Below is a small trained network, with its code and all its weights. Each question gives an input and a class and asks what happens when units are switched off, that is, made to give their printed mean instead of their output.

import numpy as np


def w(rows, s, z=0):
    codes = np.array(rows[::2]) - 128.0
    scale = np.full(codes.shape[1], s)
    scale[-1] = z or s
    return codes * scale


def norm(h):
    return h / np.sqrt((h * h).mean(-1, keepdims=True) + 1e-5)


def f(y):
    return y / 2 * (1 + np.tanh(0.7978845608 * (y + 0.044715 * y**3)))


def log_softmax(a):
    a = a - a.max(-1, keepdims=True)
    return a - np.log(np.exp(a).sum(-1, keepdims=True))


def net(x, mask):
    res = np.array(x, float).reshape(1, 2) / 4 @ E
    u = 0
    for l in range(4):
        y = f(norm(res) @ A[l][:, :-1].T + A[l][:, -1])
        res = res + np.where(mask[u : u + 4], y, B[l][:, -1]) @ B[l][:, :-1]
        u += 4
    return log_softmax(norm(res)[-1] @ U[:, :-1].T + U[:, -1])


A, B = {}, {}
E = w([
[102,147,148,162,155,142,138,227],'x0',
[195,101,248,51,211,104,129,116],'x1',
],0.014)
A[0] = w([
[52,193,134,66,113,155,145,147,71],'L0N0',
[178,121,172,100,53,81,190,254,71],'L0N1',
[169,140,148,104,133,89,105,124,98],'L0N2',
[92,129,197,102,103,141,40,173,248],'L0N3',
],0.0071,0.0012)
B[0] = w([
[172,45,170,210,193,153,226,60,152],'L0N0',
[152,152,71,151,159,94,102,119,251],'L0N1',
[2,230,122,164,115,57,69,132,174],'L0N2',
[127,166,105,69,138,142,130,95,217],'L0N3',
],0.0093,0.0031)
A[1] = w([
[62,97,168,122,103,68,130,254,5],'L1N0',
[88,42,55,138,123,214,162,116,132],'L1N1',
[64,171,101,155,63,74,38,168,136],'L1N2',
[236,61,49,102,148,134,97,171,130],'L1N3',
],0.0062,0.002)
B[1] = w([
[183,139,144,116,42,131,60,121,161],'L1N0',
[145,191,246,67,197,126,189,97,252],'L1N1',
[85,88,96,83,153,171,123,161,216],'L1N2',
[104,64,92,79,182,73,209,168,135],'L1N3',
],0.012,0.0033)
A[2] = w([
[253,18,200,102,174,178,52,140,28],'L2N0',
[120,58,104,143,129,91,66,253,1],'L2N1',
[99,20,121,27,233,138,53,130,80],'L2N2',
[120,124,136,107,116,105,102,217,28],'L2N3',
],0.0067,0.0012)
B[2] = w([
[10,89,105,172,32,185,138,147,231],'L2N0',
[166,127,190,184,77,88,88,99,201],'L2N1',
[149,197,93,90,154,121,120,188,254],'L2N2',
[120,109,122,171,82,130,133,69,172],'L2N3',
],0.013,0.0033)
A[3] = w([
[152,151,108,120,60,84,67,146,215],'L3N0',
[162,110,212,254,159,161,84,165,251],'L3N1',
[131,110,142,68,57,59,124,42,249],'L3N2',
[117,78,214,105,130,70,78,157,61],'L3N3',
],0.0097,0.0013)
B[3] = w([
[172,80,184,181,136,82,209,32,177],'L3N0',
[231,77,109,94,85,33,62,7,253],'L3N1',
[183,106,133,175,115,100,84,166,215],'L3N2',
[63,118,40,178,122,231,210,140,189],'L3N3',
],0.012,0.0072)
U = w([
[226,70,117,198,35,73,73,114,184],'0',
[8,156,96,157,61,225,160,205,246],'1',
[169,218,196,111,209,71,153,175,7],'2',
],0.012,0.0015)

Each question gives the input, the list of numbers given to net, and the class t.
The units are the neurons (one row each of A and B). Each row of codes is followed by its name. A weight is (code - 128) times the scale printed after its matrix; where a second scale follows, it is the last column's (A, B and U).
mask holds one flag per neuron, layer by layer. A switched-off neuron (its flag False) gives its mean, the last column of its row in B, instead of its output. The means were averaged over made-up inputs and are rounded, as every weight is.
A unit's drop is (log p(t) with every unit on - log p(t) with that unit switched off) / (log p(t) with every unit on - log p(t) with every unit switched off).
The circuit of an input: a set's keep is (log p(t) with only the set's units on - log p(t) with every unit switched off) / (log p(t) with every unit on - log p(t) with every unit switched off). Starting from the 12 units with the biggest drops (on a tie, the unit counted first), units are removed one at a time, each time the one whose removal leaves the highest keep (on an exact tie, the one counted first), for as long as the keep stays at least 0.8.
units of the circuit, in order: the units of the circuit, biggest drop first
top k neurons: the k neurons with the biggest drops, biggest first
top k neurons in layer l: the k neurons of layer l with the biggest drops, biggest first
drop of u: that unit's drop, to one decimal
input [-2,-3], class 2: top neuron in layer 0	L0N2
input [5,5], class 0: top 3 neurons	L1N1, L3N1, L1N2
input [7,7], class 0: units of the circuit, in order	L3N1, L2N0
input [7,-7], class 0: top 2 neurons in layer 2	L2N1, L2N0
input [-2,0], class 2: top 4 neurons	L0N0, L2N2, L1N2, L3N1
input [-3,-2], class 2: top 3 neurons	L1N1, L3N1, L0N2
input [3,8], class 1: units of the circuit, in order	L2N0, L3N3
input [-1,3], class 2: top 3 neurons	L0N2, L2N2, L0N0
input [6,7], class 1: top 3 neurons	L2N0, L3N3, L0N3
input [-7,8], class 1: top 2 neurons in layer 1	L1N0, L1N1
input [3,1], class 2: top 3 neurons	L0N1, L0N3, L1N3
input [1,-3], class 2: top 2 neurons	L1N1, L0N2
input [-5,-6], class 1: top 2 neurons	L3N1, L1N2
input [0,-4], class 1: top neuron	L3N1
input [4,6], class 1: top 2 neurons	L2N0, L3N3
input [0,1], class 2: drop of L3N2	0.0
input [2,4], class 1: drop of L3N1	0.5
input [-2,2], class 2: drop of L0N2	1.7
